Below are the code and all the weights of a small trained network. Each question names an input and a class and asks about switching units off, where a switched-off unit gives its printed mean instead of its output.

import numpy as np


def w(rows, s, z=0):
    codes = np.array(rows[::2]) - 128.0
    scale = np.full(codes.shape[1], s)
    scale[-1] = z or s
    return codes * scale


def f(y):
    return np.maximum(y, 0)


def log_softmax(a):
    a = a - a.max(-1, keepdims=True)
    return a - np.log(np.exp(a).sum(-1, keepdims=True))


def net(x, mask):
    res = np.array(x, float).reshape(1, 7) / 4 @ E
    y = f(res @ A[0][:, :-1].T + A[0][:, -1])
    res = res + np.where(mask, y, B[0][:, -1]) @ B[0][:, :-1]
    return log_softmax(res[-1] @ U[:, :-1].T + U[:, -1])


A, B = {}, {}
E = w([
[128,130,132,125,127,130],'x0',
[126,134,122,126,133,129],'x1',
[95,5,133,68,183,97],'x2',
[124,134,121,127,132,129],'x3',
[232,119,73,86,157,170],'x4',
[163,203,212,125,192,40],'x5',
[129,125,121,133,131,125],'x6',
],0.014)
A[0] = w([
[8,73,132,115,125,157,148],'neuron 0',
[110,190,120,204,74,172,60],'neuron 1',
[130,77,98,96,161,179,27],'neuron 2',
[86,149,140,128,114,105,150],'neuron 3',
[190,121,104,69,150,173,145],'neuron 4',
[124,111,71,140,74,206,63],'neuron 5',
[117,167,137,188,95,179,49],'neuron 6',
[123,202,117,179,59,152,191],'neuron 7',
[77,159,142,106,102,109,73],'neuron 8',
[206,223,112,126,128,104,158],'neuron 9',
[76,109,139,106,145,159,137],'neuron 10',
[73,76,131,146,106,99,151],'neuron 11',
[63,150,151,177,106,88,72],'neuron 12',
[36,129,152,161,121,120,179],'neuron 13',
[117,162,161,113,154,56,128],'neuron 14',
[184,158,136,164,149,124,105],'neuron 15',
[181,152,154,133,117,123,117],'neuron 16',
[132,109,129,91,162,110,37],'neuron 17',
[217,179,142,138,146,128,105],'neuron 18',
[63,142,158,166,92,90,189],'neuron 19',
[127,152,187,123,199,79,55],'neuron 20',
[147,110,99,150,81,164,61],'neuron 21',
[125,85,135,84,176,109,45],'neuron 22',
[163,198,188,158,162,143,113],'neuron 23',
[120,144,151,116,168,64,7],'neuron 24',
[129,105,81,143,87,182,208],'neuron 25',
[168,135,153,152,123,132,120],'neuron 26',
],0.014,0.012)
B[0] = w([
[80,192,100,126,86,102,230],'neuron 0',
[133,11,100,81,108,109,201],'neuron 1',
[83,122,67,46,102,95,167],'neuron 2',
[112,86,133,127,150,153,175],'neuron 3',
[184,73,193,154,147,152,206],'neuron 4',
[206,153,199,180,190,188,210],'neuron 5',
[112,63,53,89,116,104,172],'neuron 6',
[203,66,186,153,161,170,247],'neuron 7',
[149,139,154,189,122,146,152],'neuron 8',
[128,182,133,137,109,140,249],'neuron 9',
[110,159,112,127,81,110,170],'neuron 10',
[90,177,80,140,102,109,196],'neuron 11',
[216,132,228,201,189,202,183],'neuron 12',
[95,139,88,70,80,71,217],'neuron 13',
[138,84,148,140,146,176,216],'neuron 14',
[82,187,103,144,113,94,180],'neuron 15',
[116,177,108,136,124,106,174],'neuron 16',
[173,159,183,177,137,161,146],'neuron 17',
[95,214,91,124,127,104,209],'neuron 18',
[147,58,112,95,171,133,223],'neuron 19',
[181,15,138,114,140,153,208],'neuron 20',
[162,163,185,135,163,157,169],'neuron 21',
[193,68,211,183,175,191,169],'neuron 22',
[126,161,117,150,116,104,217],'neuron 23',
[99,65,80,70,105,110,167],'neuron 24',
[86,67,101,87,137,110,235],'neuron 25',
[104,167,106,133,146,113,157],'neuron 26',
],0.011,0.018)
U = w([
[127,36,98,29,166,111,3],'0',
[173,121,179,240,219,165,241],'1',
[81,254,92,109,101,60,143],'2',
],0.014,0.0046)

Each question gives the input, the list of numbers given to net, and the class t.
The units are the neurons (one row each of A and B). Each row of codes is followed by its name. A weight is (code - 128) times the scale printed after its matrix; where a second scale follows, it is the last column's (A, B and U).
mask holds one flag per neuron, in row order. A switched-off neuron (its flag False) gives its mean, the last column of its row in B, instead of its output. The means were averaged over made-up inputs and are rounded, as every weight is.
A unit's drop is (log p(t) with every unit on - log p(t) with that unit switched off) / (log p(t) with every unit on - log p(t) with every unit switched off).
The circuit of an input: a set's keep is (log p(t) with only the set's units on - log p(t) with every unit switched off) / (log p(t) with every unit on - log p(t) with every unit switched off). Starting from the 12 units with the biggest drops (on a tie, the unit counted first), units are removed one at a time, each time the one whose removal leaves the highest keep (on an exact tie, the one counted first), for as long as the keep stays at least 0.8.
circuit, biggest first: the units of the circuit, biggest drop first
top k neurons: the k neurons with the biggest drops, biggest first
drop when u is switched off: that unit's drop, to one decimal
input [5,3,-8,3,-1,-5,4], class 0: top 3 neurons => (neuron 1; neuron 6; neuron 25)
input [-6,-6,-5,2,-1,-4,-5], class 0: circuit, biggest first => (neuron 1)
input [2,0,5,-8,-7,8,-2], class 0: top 2 neurons => (neuron 24; neuron 13)
input [-5,1,-8,5,-8,-3,3], class 0: top 3 neurons => (neuron 1; neuron 6; neuron 13)
input [7,-1,-3,-2,-7,-1,6], class 0: top 2 neurons => (neuron 13; neuron 1)
input [-8,-4,0,-5,3,2,-7], class 2: top 3 neurons => (neuron 7; neuron 5; neuron 12)
input [7,5,3,8,-3,7,-6], class 0: top 2 neurons => (neuron 24; neuron 5)
input [5,-7,1,2,-7,8,-7], class 0: top 3 neurons => (neuron 24; neuron 13; neuron 19)
input [5,-1,6,7,2,8,1], class 1: top 4 neurons => (neuron 22; neuron 17; neuron 25; neuron 13)
input [2,7,7,-5,2,7,-6], class 1: top 2 neurons => (neuron 22; neuron 17)
input [-1,0,-1,-7,1,-4,-5], class 1: top 2 neurons => (neuron 5; neuron 13)
input [0,-8,-6,6,-1,-1,0], class 0: top 2 neurons => (neuron 1; neuron 6)
input [8,0,-7,1,-2,-4,-5], class 0: top 2 neurons => (neuron 1; neuron 6)
input [-2,-3,7,6,4,4,0], class 1: circuit, biggest first => (neuron 22)
input [-4,8,-6,-6,-5,-7,3], class 0: drop when neuron 1 is switched off => 1.2
input [-7,7,-1,5,8,-7,1], class 1: drop when neuron 5 is switched off => 3.0
input [-4,-4,3,4,-8,7,-7], class 0: drop when neuron 24 is switched off => 1.2
input [1,-1,5,2,-2,-3,2], class 2: drop when neuron 9 is switched off => 0.0
